Here is a tiny trained network, its code and every weight. The questions are about switching its units off for an input and a class, where a switched-off unit gives its printed mean instead of its output.

import numpy as np


def w(rows, s, z=0):
    codes = np.array(rows[::2]) - 128.0
    scale = np.full(codes.shape[1], s)
    scale[-1] = z or s
    return codes * scale


def norm(h):
    return h / np.sqrt((h * h).mean(-1, keepdims=True) + 1e-5)


def f(y):
    return np.maximum(y, 0)


def log_softmax(a):
    a = a - a.max(-1, keepdims=True)
    return a - np.log(np.exp(a).sum(-1, keepdims=True))


def net(x, mask):
    res = np.array(x, float).reshape(1, 5) / 4 @ E
    u = 0
    for l in range(4):
        y = f(norm(res) @ A[l][:, :-1].T + A[l][:, -1])
        res = res + np.where(mask[u : u + 9], y, B[l][:, -1]) @ B[l][:, :-1]
        u += 9
    return log_softmax(norm(res)[-1] @ U[:, :-1].T + U[:, -1])


A, B = {}, {}
E = w([
[153,147,191,126,128,68],'x0',
[142,77,154,160,110,178],'x1',
[116,204,103,156,169,122],'x2',
[201,124,155,89,137,171],'x3',
[148,176,12,82,86,130],'x4',
],0.011)
A[0] = w([
[94,116,142,219,164,92,26],'L0N0',
[97,67,105,128,85,169,35],'L0N1',
[126,100,107,159,103,122,104],'L0N2',
[143,183,12,137,154,91,62],'L0N3',
[74,91,113,86,144,124,3],'L0N4',
[83,167,149,177,113,88,118],'L0N5',
[101,53,86,78,51,145,76],'L0N6',
[160,139,151,54,87,74,31],'L0N7',
[89,134,137,162,79,111,34],'L0N8',
],0.011,0.0033)
B[0] = w([
[27,113,180,70,63,161,192],'L0N0',
[254,128,76,91,146,74,189],'L0N1',
[107,111,117,94,69,69,156],'L0N2',
[14,209,51,225,62,82,254],'L0N3',
[242,107,66,1,198,92,148],'L0N4',
[46,139,103,124,76,127,193],'L0N5',
[211,19,63,104,101,82,236],'L0N6',
[212,156,123,99,173,155,180],'L0N7',
[100,100,139,164,178,54,151],'L0N8',
],0.007,0.0061)
A[1] = w([
[108,75,77,164,157,181,96],'L1N0',
[70,191,200,74,198,29,54],'L1N1',
[254,215,135,121,149,63,112],'L1N2',
[113,182,52,121,115,114,176],'L1N3',
[130,147,132,79,167,122,44],'L1N4',
[168,200,190,133,156,90,1],'L1N5',
[98,146,174,182,131,209,79],'L1N6',
[175,141,74,180,81,241,105],'L1N7',
[123,108,129,138,137,94,61],'L1N8',
],0.009,0.005)
B[1] = w([
[202,134,122,155,134,98,158],'L1N0',
[197,108,141,146,2,139,189],'L1N1',
[53,55,107,83,168,38,192],'L1N2',
[137,178,183,105,215,89,253],'L1N3',
[102,104,108,68,157,120,132],'L1N4',
[127,127,97,63,40,73,144],'L1N5',
[147,131,166,67,133,186,167],'L1N6',
[187,99,197,192,117,51,187],'L1N7',
[128,125,98,167,119,158,131],'L1N8',
],0.0089,0.0061)
A[2] = w([
[90,71,167,147,154,123,75],'L2N0',
[129,106,158,113,130,215,5],'L2N1',
[157,88,155,158,202,244,123],'L2N2',
[135,182,30,124,129,121,43],'L2N3',
[155,155,208,159,188,184,169],'L2N4',
[202,84,63,210,115,193,114],'L2N5',
[179,82,153,113,94,160,119],'L2N6',
[120,155,114,88,147,193,106],'L2N7',
[113,178,78,136,115,138,102],'L2N8',
],0.011,0.0031)
B[2] = w([
[107,101,101,162,107,255,195],'L2N0',
[156,129,129,59,129,163,173],'L2N1',
[143,162,103,84,232,157,219],'L2N2',
[103,167,222,150,161,144,247],'L2N3',
[216,188,119,143,110,167,222],'L2N4',
[120,52,80,136,93,13,218],'L2N5',
[136,209,124,130,181,89,255],'L2N6',
[160,114,80,112,166,111,139],'L2N7',
[63,162,105,115,156,119,202],'L2N8',
],0.0095,0.0047)
A[3] = w([
[3,49,206,167,132,10,58],'L3N0',
[141,169,112,158,98,46,52],'L3N1',
[197,23,158,144,232,41,180],'L3N2',
[200,99,144,190,121,121,85],'L3N3',
[104,146,47,135,167,61,53],'L3N4',
[137,50,102,110,173,73,78],'L3N5',
[65,226,2,136,101,130,129],'L3N6',
[105,93,129,22,186,208,169],'L3N7',
[139,3,31,148,148,204,251],'L3N8',
],0.0091,0.0025)
B[3] = w([
[136,72,119,160,110,180,209],'L3N0',
[156,190,159,112,108,163,193],'L3N1',
[119,90,2,84,127,124,254],'L3N2',
[117,170,74,138,129,107,160],'L3N3',
[92,108,144,97,139,99,204],'L3N4',
[167,91,150,104,123,82,198],'L3N5',
[63,207,188,85,243,28,209],'L3N6',
[215,155,156,95,114,141,172],'L3N7',
[136,106,153,53,44,58,190],'L3N8',
],0.01,0.0089)
U = w([
[196,75,80,74,118,49,188],'0',
[27,52,158,225,74,190,155],'1',
[106,148,85,194,149,174,2],'2',
[206,159,161,113,208,255,139],'3',
[162,221,70,192,177,151,69],'4',
[156,175,225,146,32,152,155],'5',
[21,243,136,149,200,44,177],'6',
[98,148,111,162,163,167,19],'7',
],0.016,0.008)

Each question gives the input, the list of numbers given to net, and the class t.
The units are the neurons (one row each of A and B). Each row of codes is followed by its name. A weight is (code - 128) times the scale printed after its matrix; where a second scale follows, it is the last column's (A, B and U).
mask holds one flag per neuron, layer by layer. A switched-off neuron (its flag False) gives its mean, the last column of its row in B, instead of its output. The means were averaged over made-up inputs and are rounded, as every weight is.
A unit's drop is (log p(t) with every unit on - log p(t) with that unit switched off) / (log p(t) with every unit on - log p(t) with every unit switched off).
The circuit of an input: a set's keep is (log p(t) with only the set's units on - log p(t) with every unit switched off) / (log p(t) with every unit on - log p(t) with every unit switched off). Starting from the 12 units with the biggest drops (on a tie, the unit counted first), units are removed one at a time, each time the one whose removal leaves the highest keep (on an exact tie, the one counted first), for as long as the keep stays at least 0.8.
circuit, biggest first: the units of the circuit, biggest drop first
k most important neurons: the k neurons with the biggest drops, biggest first
k most important neurons of layer l: the k neurons of layer l with the biggest drops, biggest first
drop of u: that unit's drop, to one decimal
input [-3,4,0,-5,-2], class 1: circuit, biggest first	[L3N0]
input [1,7,-1,-3,-3], class 5: 2 most important neurons	[L0N3; L2N0]
input [6,2,2,-2,-8], class 5: 2 most important neurons of layer 0	[L0N3; L0N6]
input [-6,-2,0,7,-3], class 4: 2 most important neurons	[L0N6; L2N4]
input [5,3,8,6,4], class 6: 2 most important neurons	[L0N3; L0N6]
input [-3,6,4,-2,-2], class 3: 2 most important neurons	[L0N6; L1N6]
input [-8,4,-1,-8,6], class 6: 2 most important neurons	[L0N3; L3N6]
input [5,5,-2,6,-1], class 3: 2 most important neurons	[L0N6; L0N1]
input [8,7,2,-3,-1], class 1: 2 most important neurons of layer 0	[L0N5; L0N0]
input [6,0,6,5,-2], class 0: 2 most important neurons	[L1N2; L0N3]
input [1,-8,-4,-4,-4], class 5: 2 most important neurons of layer 1	[L1N1; L1N2]
input [2,-2,-7,7,-5], class 3: drop of L0N6	0.1
input [5,-4,7,-2,-5], class 5: 2 most important neurons	[L1N1; L0N3]
input [1,8,0,-7,-1], class 1: most important neuron	[L0N0]
input [2,-6,7,8,-5], class 0: drop of L1N2	1.0
input [-8,5,4,0,6], class 6: drop of L0N3	1.1
input [0,8,8,2,6], class 6: drop of L0N3	0.3
